Small tables with named rows and columns. After each table, cells are looked up by row and column.

kuz =
           sef  turop
nole     64.65  30.56
zisova   41.85  83.30
zol      82.61  31.24
gifom    49.25  74.08
vapafad  84.37  14.42
gonudov  33.75  68.57
zulakot  91.29  37.95
kifin    49.13  71.41
vidupo   73.51  36.04
vovag    45.34  68.32

sef of gonudov is 33.75
sef of nole is 64.65
turop of vidupo is 36.04
turop of zulakot is 37.95
turop of vovag is 68.32
sef of gifom is 49.25
sef of zol is 82.61
turop of kifin is 71.41
sef of zulakot is 91.29
sef of vidupo is 73.51
sef of zisova is 41.85
sef of vapafad is 84.37
turop of nole is 30.56

mez =
,zud,vuk,nunosor
zib,0.43,0.68,0.63
burasi,0.69,0.77,0.67
puv,0.82,0.20,0.70
kizos,0.63,0.32,0.65
bupiz,0.72,0.47,0.64
vaf,0.81,0.40,0.73
pevipe,0.78,0.94,0.66
nodeke,0.52,0.82,0.79

nunosor of pevipe: 0.66
nunosor of zib: 0.63
zud of kizos: 0.63
vuk of vaf: 0.40
vuk of bupiz: 0.47
zud of nodeke: 0.52
vuk of pevipe: 0.94
Row with the largest zud: puv

vite =
fields: maf, nolasuz, larubus, zod, sug, mib, dab
ras: [63, 130, 71, 211, 129, 160, 122]
kiba: [179, 123, 194, 199, 159, 131, 170]
gono: [224, 124, 123, 170, 213, 85, 206]
kes: [190, 174, 121, 54, 69, 88, 99]
sib: [148, 149, 123, 198, 122, 171, 183]
bifos: [56, 127, 84, 203, 123, 110, 162]
redu: [157, 194, 81, 197, 205, 146, 132]
fisi: [205, 216, 164, 73, 137, 63, 76]
dup: [196, 235, 156, 146, 51, 17, 129]

kes, maf -> 190
redu, mib -> 146
dup, dab -> 129
redu, dab -> 132
bifos, zod -> 203
gono, dab -> 206
sib, maf -> 148
ras, larubus -> 71
kes, zod -> 54
dup, larubus -> 156
ras, nolasuz -> 130
Which row has the largest larubus? kiba

milud =
,biv,rizeze,zamut,fati,danol
tes,83.3,50.0,10.5,-13.0,52.7
poki,-6.0,3.0,51.6,37.7,-25.8
diz,51.1,44.7,39.4,-53.6,40.8
lilozos,89.3,-60.8,48.6,-17.8,34.5
vusufe,37.0,-26.9,43.5,44.9,38.6
paz,-27.0,11.6,49.9,-19.4,8.5
gomil,28.0,-37.7,31.1,6.1,33.9

biv of gomil: 28.0
rizeze of gomil: -37.7
biv of tes: 83.3
biv of paz: -27.0
rizeze of diz: 44.7
danol of poki: -25.8
danol of diz: 40.8
danol of vusufe: 38.6
rizeze of vusufe: -26.9
danol of tes: 52.7
zamut of poki: 51.6
fati of poki: 37.7
biv of vusufe: 37.0
rizeze of lilozos: -60.8
zamut of vusufe: 43.5

fezoma:
columns: medes, vel, loma
fesirus: [175, 126, 109]
pepenu: [150, 14, 207]
kebobid: [195, 112, 181]
nul: [112, 103, 202]
pez: [73, 21, 80]
zasosop: [76, 137, 92]
zezibi: [132, 169, 134]
guv: [116, 114, 151]
firo: [226, 223, 139]
kel: [250, 195, 156]

What is the medes of zasosop in fezoma? 76
What is the medes of fesirus in fezoma? 175
What is the vel of fesirus in fezoma? 126
What is the medes of firo in fezoma? 226
What is the medes of kebobid in fezoma? 195
What is the vel of kebobid in fezoma? 112
What is the vel of zezibi in fezoma? 169
Row with the largest medes: kel

maseli
         dev  paroke  domad  roratel
lamoli  46.2    53.8   57.7     50.9
fibigi  76.4    40.1   68.3     63.3
pum     63.8     8.3   61.4     48.1
guto    60.0    44.9   81.5     56.6
sulovi  58.7    65.2   69.3     66.4
dez     56.0    88.9   39.8     66.6
fereg   58.9    60.3   71.5     55.8
zipu    48.0    40.0   64.5     50.2
pebok   61.2    88.2   74.9     55.2

domad of dez: 39.8
paroke of guto: 44.9
roratel of fibigi: 63.3
dev of zipu: 48.0
paroke of pum: 8.3
roratel of pebok: 55.2
dev of pebok: 61.2
domad of zipu: 64.5
paroke of dez: 88.9
dev of lamoli: 46.2
paroke of fibigi: 40.1
roratel of pum: 48.1
domad of sulovi: 69.3

loguged =
,senu,ridu,gamodi,basen,vivev,gup
dabe,-165,-422,-163,-42,687,46
pep,-63,222,-540,-463,-60,463
pamar,-308,252,-14,51,-247,-596

What is the ridu of pamar in loguged? 252
What is the gup of pep in loguged? 463
What is the vivev of pep in loguged? -60
What is the senu of pamar in loguged? -308
What is the vivev of pamar in loguged? -247
What is the gup of dabe in loguged? 46
What is the basen of dabe in loguged? -42
What is the senu of pep in loguged? -63
What is the gamodi of dabe in loguged? -163
What is the basen of pep in loguged? -463
What is the ridu of dabe in loguged? -422
What is the ridu of pep in loguged? 222
What is the gamodi of pamar in loguged? -14
What is the gup of pamar in loguged? -596
What is the senu of dabe in loguged? -165
What is the basen of pamar in loguged? 51
What is the vivev of dabe in loguged? 687
What is the gamodi of pep in loguged? -540
Which row has the largest gup? pep

zin =
	vunekav	duz	gefoso
vuman	161	150	200
mer	206	203	164
bapuzig	62	203	246
rek	175	164	134
simuda	212	181	149
refavuf	203	159	162
migi	79	180	243
pusufu	201	176	143

migi, gefoso: 243
simuda, vunekav: 212
bapuzig, duz: 203
bapuzig, gefoso: 246
vuman, vunekav: 161
rek, vunekav: 175
simuda, gefoso: 149
mer, vunekav: 206
mer, gefoso: 164
rek, gefoso: 134
bapuzig, vunekav: 62
simuda, duz: 181
migi, vunekav: 79
refavuf, duz: 159
pusufu, duz: 176
migi, duz: 180
refavuf, gefoso: 162

lam.tsv
	tad	sobogod	rudu	vusiso	mub	ber	tofono	ralune	vire
famobu	49	58	58	80	48	59	69	23	59
bega	50	67	76	52	59	52	69	64	40
buv	45	45	29	57	47	57	50	61	70
suzigiv	70	70	70	58	61	43	69	58	46
varorob	51	60	37	65	48	48	61	23	65
kug	50	57	27	65	55	37	56	17	63
zokope	46	60	37	49	44	53	69	23	63
panod	40	57	37	78	47	55	59	36	65
varunal	59	53	37	53	55	45	59	10	63
sugasot	54	57	37	83	61	30	72	1	54
nagi	50	57	37	75	45	55	76	4	63
keril	50	52	37	75	48	57	76	10	63
zurubis	50	32	19	65	48	53	57	32	67
ruzof	46	30	11	65	48	53	76	1	63

What is the rudu of suzigiv in lam? 70
What is the vusiso of zokope in lam? 49
What is the sobogod of suzigiv in lam? 70
What is the vire of famobu in lam? 59
What is the vire of keril in lam? 63
What is the tad of sugasot in lam? 54
What is the ber of varunal in lam? 45
What is the sobogod of varunal in lam? 53
What is the rudu of buv in lam? 29
What is the mub of varunal in lam? 55
What is the tad of panod in lam? 40
What is the tofono of zokope in lam? 69
What is the mub of kug in lam? 55
What is the vire of ruzof in lam? 63
What is the tad of varorob in lam? 51
What is the vusiso of nagi in lam? 75
What is the mub of keril in lam? 48
What is the mub of varorob in lam? 48
What is the mub of zurubis in lam? 48

